Each new row is followed by what is left of it after taking away its nearest point in the smallest flat space through zero that holds the rows named last above it.
In the rows, zero is written as 128.
tenu, 3 rows:
[[107 109 129 109 112 127 153 157 137 133 101 166 117 115]
 [175 168 137 134 121 142 160 143  94 146 113 170 158 129]
 [ 92  98 139 109 130 108 125 168 153 115 147 154  89  82]]
New rows:
[135 104 132 100 137 118 130 156 125 145 181 174 119 101] | [135 103 116 107 131 130 127 121 123 151 157 142 137 141]
[155 157 128 122 129 145 141 117  93 154 113 124 148 179] | [124 131 134 111 135 128 127 137 116 140 136 126 116 148]
lobar (4 x 14):
[[155  91 112 162 125 140 154 116 127  89  39 130 126 121]
 [143  93 107 166 124 120 146 140 131 111  58 112 138 125]
 [134  82 104 176 125 118 143 177 121 137  93  97 142 137]
 [168 100 102 177 119 139 141  88 125 107  36 134 121 137]]
New rows:
[137 155 144 112 105 165 132  79 101 159 102 139 128 100] | [123 139 140 119 107 151 138 125 102 166 109 117 142  96]
[ 95 118 153 121 139 107 105 146  92 136 154 140 148 180] | [104 117 151 122 138 107 112 126  99 114 115 146 148 171]
[120 117 123  76 145  98 140 200 124 175 109 117 152 152] | [142 128 126  75 143 124 137 146 117 163  95 146 131 159]
Koriz:
[[ 98 182 110 152  72 163 104 160 146  85 109 119 157 149]
 [152 146 150 109  61  86 120 128 182  62 116  96 150 109]
 [147 133  81 163 121 168 146 114 124 103 113 162 118  90]]
New rows:
[134 106 163  88 135  87 116 119 122 141 124 146 123 114] | [120 129 138 112 121 123 111 130 118 128 114 158 129 118]
[104 182 134 132  80 151  98 146 121 110 136 130 129 172] | [138 144 137 121 111 129 122 116 114 125 144 143 106 140]
dagib, 4 rows:
[[145 130 112 123 159 185  67  93 110 139  90  79 160 127]
 [136 130 113 124 147 152  98 109 128 129 114  95 151 125]
 [129 124 122 133 135 149  89 117 126 128 115  91 163 118]
 [151 140 122 113 171 186 102  99 126 131 102  73 170 137]]
New rows:
[137  92 131 118  98 169 106 128 165 119 141 123  54 152] | [134  92 140 120  98 170 110 135 176 112 148 104  81 149]
[117  99  89 144  94 160 109  98 117 114  82 122 158 124] | [120 108 100 135  97 146 157 110 131 108  99 139 146 136]
[ 88 130  79 117 151 173 124  99 113 150 119 193 118 130] | [ 77 127 103 127 138 163 138 122 131 136 137 172 160 122]
meze (4 x 14):
[[122  54 101 126 137 118  79 158 110 131  96 118  83 103]
 [128 129 116 147 153 107  79 141 109  84 130 142 111 130]
 [150  75  99 146 162 126  40 149 109  81 122 155  83 119]
 [122  45 113 150 122 136  81 153 120 113 105 140  81  90]]
New rows:
[149 154 109 136 181 113 125 130 130 102 150 139 137 147] | [130 120 116 139 152 123 149 135 138 126 134 129 130 122]
[102  69 141 102 120 125 174 172 130 146 129 125 110 102] | [124 112 140 105 146 122 155 160 127 115 153 143 123 129]
kir:
[[135 171 115 156 190 119 151  92  95  83  87 115  76 104]
 [139 168 115 144 142 111 129  97 123 105 102 107  97  89]
 [121 149 125 136 175 115 119 130 135 135  95 135 115 103]]
New rows:
[121 102 141 137 103 107 132  88  81 131 111 142 131 133] | [116 104 142 135 112 102 121  96  93 145 103 147 136 124]
[146 106 147 119  93 139  99 145 145  75 113 112 130  91] | [138  99 151 121 124 145 106 155 136  76 106 126 128 105]
[ 80 132 119  95 154 110 104 148 140 173 114 150 113 120] | [ 95 132 114 100 121 119 125 123 116 140 134 130 101 133]
Fesa, 5 rows:
[[165 119 164 117 148 126 133 172  89 128 129 136 138 131]
 [153 107 158 119 154 114 121 168 124 128 154 125 157 109]
 [145 142 168 123 127 111 131 127  98 140 135 124 162 132]
 [146 145 170 129 135 115 119 127 106 140 155 154 171 116]
 [130 113 184 129 137 104 127 128 129 147 153 160 188 105]]
New rows:
[123 126  83 165 146 139 118  99 116 132 124 111  84 136] | [130 110 123 161 154 122 123 110 109 143 132 120 119 127]
[107 103  99 124 109 119 103 150 155 134 129 144 162  73] | [123 129 105 119  98 124 113 148 113 135 107 132 148 101]
ropi (5 x 14):
[[122 119 109 124 136 150 126  98 149 136 147 140 109 161]
 [ 74 153 156 145 104 152 149 165 103 117  99 120 153 137]
 [122 137 149 133 120  98 102 130 113 115 107 160 150 137]
 [104 123 128 128  75 171 137 132 117 141 132 125 120 131]
 [ 91 128 144 119 115 127 101 104 126 107 113 141 139 156]]
New rows:
[126 105 121 111 152 128 133 158  84 121  91 130 120 134] | [130  97 112 106 146 136 128 144  91 127 101 135 110 140]
[ 87 122  89  87 103 102 140 105 129 136 134 136 127 145] | [102 132  91  98 117  91 154 130 123 140 130 134 134 130]
sar, 5 rows:
[[115 156 116 138 162 148 120 110 108 156 145 138 130 127]
 [ 99 137  90 136 163 105 134  97 170  92  97 130 133 137]
 [117 115 102 137  81  92 117 142 146 124 106 130 120 133]
 [ 96 149  89 151 140 124 113 121 124 159 126 142 132 128]
 [128 104 144 126 103 156 155  45 113 114  81 160 118 113]]
New rows:
[161 138 168 103 112 161 154 148 115  98 139 107 107 139] | [120 147 122 130 119 149 145 142 126 119 119 122 117 136]
[136 117 185 122  76 154 135 107  72 103 150 141 152 126] | [104 138 138 137 111 124 123 124 107  97 147 133 163 137]
zafif (2 x 14):
[[ 86 164  97 157 147 128 146 104  65  98 110  98 149 108]
 [117 144 120 147 137 132 133 125  96 102 136 103 140 103]]
New rows:
[141 120 119 150 126  92  99 161 155 118 138 139  93 152] | [126 132 108 159 132  92 106 152 134 109 130 130 100 147]
[110  76 161 138  99 143 157 157 147 139 124 130 116 120] | [ 94  88 149 146 105 142 164 147 127 132 114 123 122 117]
fivo (4 x 14):
[[121 102 132 152 142 116  99 140 195  76 197 110 159 130]
 [103  58  97 141 130 117 144 191 156  77 167  96 150 129]
 [116 107 127 136 119 128 112 171 164  60 184 123 161 116]
 [115  92 117 142 129 119 126 163 157  87 164 106 146 129]]
New rows:
[134 146 124 156  94 117  97 164 164  79 141 122 129 153] | [134 134 107 134 115 128 121 139 149 127 115 148 119 152]
[140 163 162 161 112 124 103 125 157 146 149 114 155 138] | [129 134 135 141 115 134 135 144 136 158 132 128 154 131]
[124 135 123  95 151 138 133 120 123 194 122 163 114 113] | [121 135 133 120 132 123 118 151 133 152 140 126 118 119]
Fite (3 x 14):
[[155 157 116  98  69 160 117 127 156  92 107 150 135 115]
 [119  90 152 112 114 145 139 120 132  85 159 193 124 105]
 [105  83 144 133 129 129 109 181  95  82 157 163 144  61]]
New rows:
[138 110 131 114 142 163 163  68 132 140 166 132 121 164] | [139 121 116 121 132 161 133 118 113 129 152 108 140 126]
[148 138 101 113  71 119 142 154 149  83 126 123 143 116] | [132 119 112 130 110 100 157 140 138 110 142 114 133 137]
fak (2 x 14):
[[149 133 126 123 188  79 162 196 153 111 170 104 140 165]
 [137 121 127 143 170 110 131 162 131 117 141 109 119 142]]
New rows:
[147 123 138 136 109  95 159 102 125 145 133 123 148 171] | [144 114 138 153 117 104 144  98 115 144 123 118 133 165]
[137 118 105 180 134 133  99 145 100 122  73  86  75 116] | [141 144 105 132 102 115 137 146 126 129  95 105 116 129]
Gef, 4 rows:
[[ 91 147  84 104 139 144 188 174 154  94  99 178 143 161]
 [117 119 145  99  76 141 103 119 120 140 123 150 103 163]
 [124 146 113  95  96 143 136 153 154 120 111 150 113 164]
 [156 154 108 110 111 132 136 159 157 119 122 115 109 139]]
New rows:
[126 160 119 131 123 157 156 128 196 134  88 169 147 122] | [142 128 133 144 112 145 149 117 135 138 112 147 119 103]
[154 121 113  93 102 135 118 107 134 131 115 102  89 130] | [129 116 110 108 135 133 134 100 133 126 111 117 118 121]
budu, 5 rows:
[[207 190 141  95 115 100 179 114 129 144 114 136 126 177]
 [166 138 152 133 148 136 195  79 135 101 143 185  93 144]
 [165 147  95 103 113 111 117 157 127 126 103 109 143 138]
 [132 134 157 137 140 136 147 107 156 115 129 152 125 154]
 [155 127 139 143 152 145 151 101 175  80 117 170 128 163]]
New rows:
[126 149 122  93 117 142 155  77  90 127 107 191 146 124] | [100 141 121  93 112 143 122 102 105 129  97 173 163 125]
[133  98 129 126 142 146 113 169 149 132 160 174 201 118] | [147 113 134 116 135 136 134 161 128 150 169 174 189 115]
[128 113 118 164 123 118 118 126 127 106 122  97 184 126] | [126 123 140 140 116 109 149 135 122 106 132 118 150 121]
nulag:
[[141 161 128 106 126 171 166 145 126 140 125 101 111 145]
 [106 172 120 113 133 140  79 107 130  99 138 167 137 100]]
New rows:
[104  92 119 147  97 121 101 137 140 118 118 163  99  98] | [113 109 119 135  96 146 126 148 139 126 116 145  89 109]
[122 209 109 122 144 175 135  89 135 162 135 128 125 116] | [126 147 115 153 142 127 136  89 135 172 131 124 134 121]
sute (4 x 14):
[[136 124 116 144 142 149 124 147 180 135 125 102 105 126]
 [154 139 126 118 125 132 167 134 197 130  93  76  99 139]
 [129 140 125 126 146 131 145 124 174 118 113 109 106 110]
 [162 122 125 146 138 158 139 137 163 140 103  99 106 135]]
New rows:
[154 154 141 128 151 125 106 114 116  88  61 131  96 135] | [131 146 130 125 133 114  82 139 121  96  93 130 106 152]
[157 133 157 118 156 162 160  87 125 125  94 101 126 137] | [118 126 143 115 145 146 125 112 128 128 139 111 138 143]
Rimo (2 x 14):
[[127 117 144 129 121 149 134 128 133  94 177 105 131 126]
 [137 101  85 150 121 144  86 124  64  86 145 110 139 147]]
New rows:
[ 97  84 124 134 100 120 165 165 132  99 172 126 110 124] | [ 98  91 109 134 105 104 158 165 125 124 134 143 108 127]
[102 119 151 158 131 126  98 105 127  91 155 106 159 146] | [100 132 152 152 137 110 105 106 139 121 123 124 155 143]
tusok, 2 rows:
[[ 97 142 116 146 113 132 128 114 129 136  92 141 141 194]
 [ 83 162 130 134 108 147 115  86 130 177  67 160 150 192]]
New rows:
[138 123 101 149 117  94 148 152 150  66 148 121 151 164] | [136 142 126 123 119 112 131 122 151 117 134 139 156 125]
[150 111 122  99 195 120  89 108 111 163 142 167 149 110] | [143 104 105 118 190 111  98 121 111 138 140 160 150 148]
[105 179 137  72  95 142 116 144 120 125 141 134 121  74] | [ 95 174 120  91  89 134 125 155 120 102 136 129 123 116]
zofo:
[[134 164 129 140 144 125 126 139 115 150 119 167 122 119]
 [130 184 142 129 119 122 128 116 123 163 129 154 124 146]
 [122 172 136 161 139 107 148 149 126 155 190 204 101  86]
 [149 189 126 161 149 111 129 158 128 174 167 193 108 104]]
New rows:
[101 128 111 132 158 110 162 138 138 124 176 196  93 140] | [117 117 104 114 155 123 142 129 140 122 133 151 111 174]
[162 112 115 137 141 151 128 124 159 111  94  94 144 141] | [139 134 131 144 133 142 147 115 152 117 120 132 132 126]
[112 102 116 114 113 149 133  88 113 123 104  80 131 167] | [123 122 109 139 134 139 136 116 113 140 133 123 116 136]
Susup (4 x 14):
[[147  95 148 138 125 168 161 135 145 136 107 156 123 126]
 [129 107 152 167 164 206 135 155 118 173  72 117  77 137]
 [146 133 184 130  89 145 118 139  98 169 118 112 147 200]
 [ 97 107  91 141 159 146 123 119  75 153 118  76  92 149]]
New rows:
[140 119 131 103 116 110 154 118 151  71 103 140 148  96] | [130 128 138 114 124 123 135 125 121  98  90 108 132 124]
[163 108  88 116 129 158  73 102 104  98 168  91 149 134] | [177 113 113 125 131 178  76 117 127 102 151 111 145 123]
[133 103 164 121 121 142 106 179 153 185 170 171 109 106] | [116  96 133 113 125 123 104 163 131 179 186 150 109 111]
duve (3 x 14):
[[105 116 155 141 109 211 147 143  79 174  79 106 129 163]
 [ 86 134 137 135 150 167 155 163  88 148 101 132 167 100]
 [108 136 146 142 131 173 139 133 114 154  87 136 137 117]]
New rows:
[167 143 124 135  94 108  96 113 157 120 158 114 114 148] | [137 149 130 140 112 133 115 138 131 133 139 119 143 124]
[122 114 104 129 133 171 149 105 142 167 119 137 126 152] | [123 115  92 122 143 144 148 111 147 151 140 140 134 139]
[168 142 134 134 141  82 118 137 106  91 175 147 169 123] | [166 143 154 147 126 127 119 126 102 118 136 147 156 137]
Sak, 4 rows:
[[148 148 127 133 156 129 105  88 141 153 164 121 137 113]
 [131  94 137  93  98  91 153 156 153  64  87 106 107  72]
 [151 102 150 121 137 138 115 161 100 143 150 142 110 124]
 [147 117 121 116 142 106 114  98 117 107 157 102 121 110]]
New rows:
[ 96 157 157 121 147 157 139 121 129 154  93  85 151 111] | [105 136 158 114 149 151 134 128 102 142 107  79 139 115]
[131 130 167 109 136 117 104 128 107 164 123 185 131  89] | [110 134 142 112 125 103 115 106  99 134 111 167 138 110]
saf (3 x 14):
[[108 129 114 195 144 112 185 134 132 109 118 113  64 113]
 [ 95 147  99 187 133 108 153 115 105 130  78 124  97 132]
 [170 111 125 185 134 137 139 107 107 123 142 146 108 143]]
New rows:
[ 86 164 105  99 134 122 117 174 122 152 100 112 122 105] | [138 141 114 128 137 138 117 160 112 147 133 130 116 117]
[113 135 117 137 139 100 132 107 156 128 105 118  70 114] | [138 127 126 116 133 112 106 100 151 135 120 130  97 125]
baf (2 x 14):
[[131 114 128 191  94 121 194 105 160 158 125 140  98  97]
 [157 100  95 167 112 145 132 132 126 159 121 118  90 144]]
New rows:
[158  83 104 145 100 145 102 144 121 148 135 106 159 136] | [138  99 128 135 102 131 118 135 132 134 139 117 178 116]
[119  88 101 121 132 160  75 153 106 108 109  94 135 167] | [ 98  99 127 140 118 141 125 131 133 107 112 112 141 130]
[140 129 105 142 136 156 154 114  96 154 142 134 118 190] | [121 145 127 128 140 144 164 107 103 139 146 143 137 174]
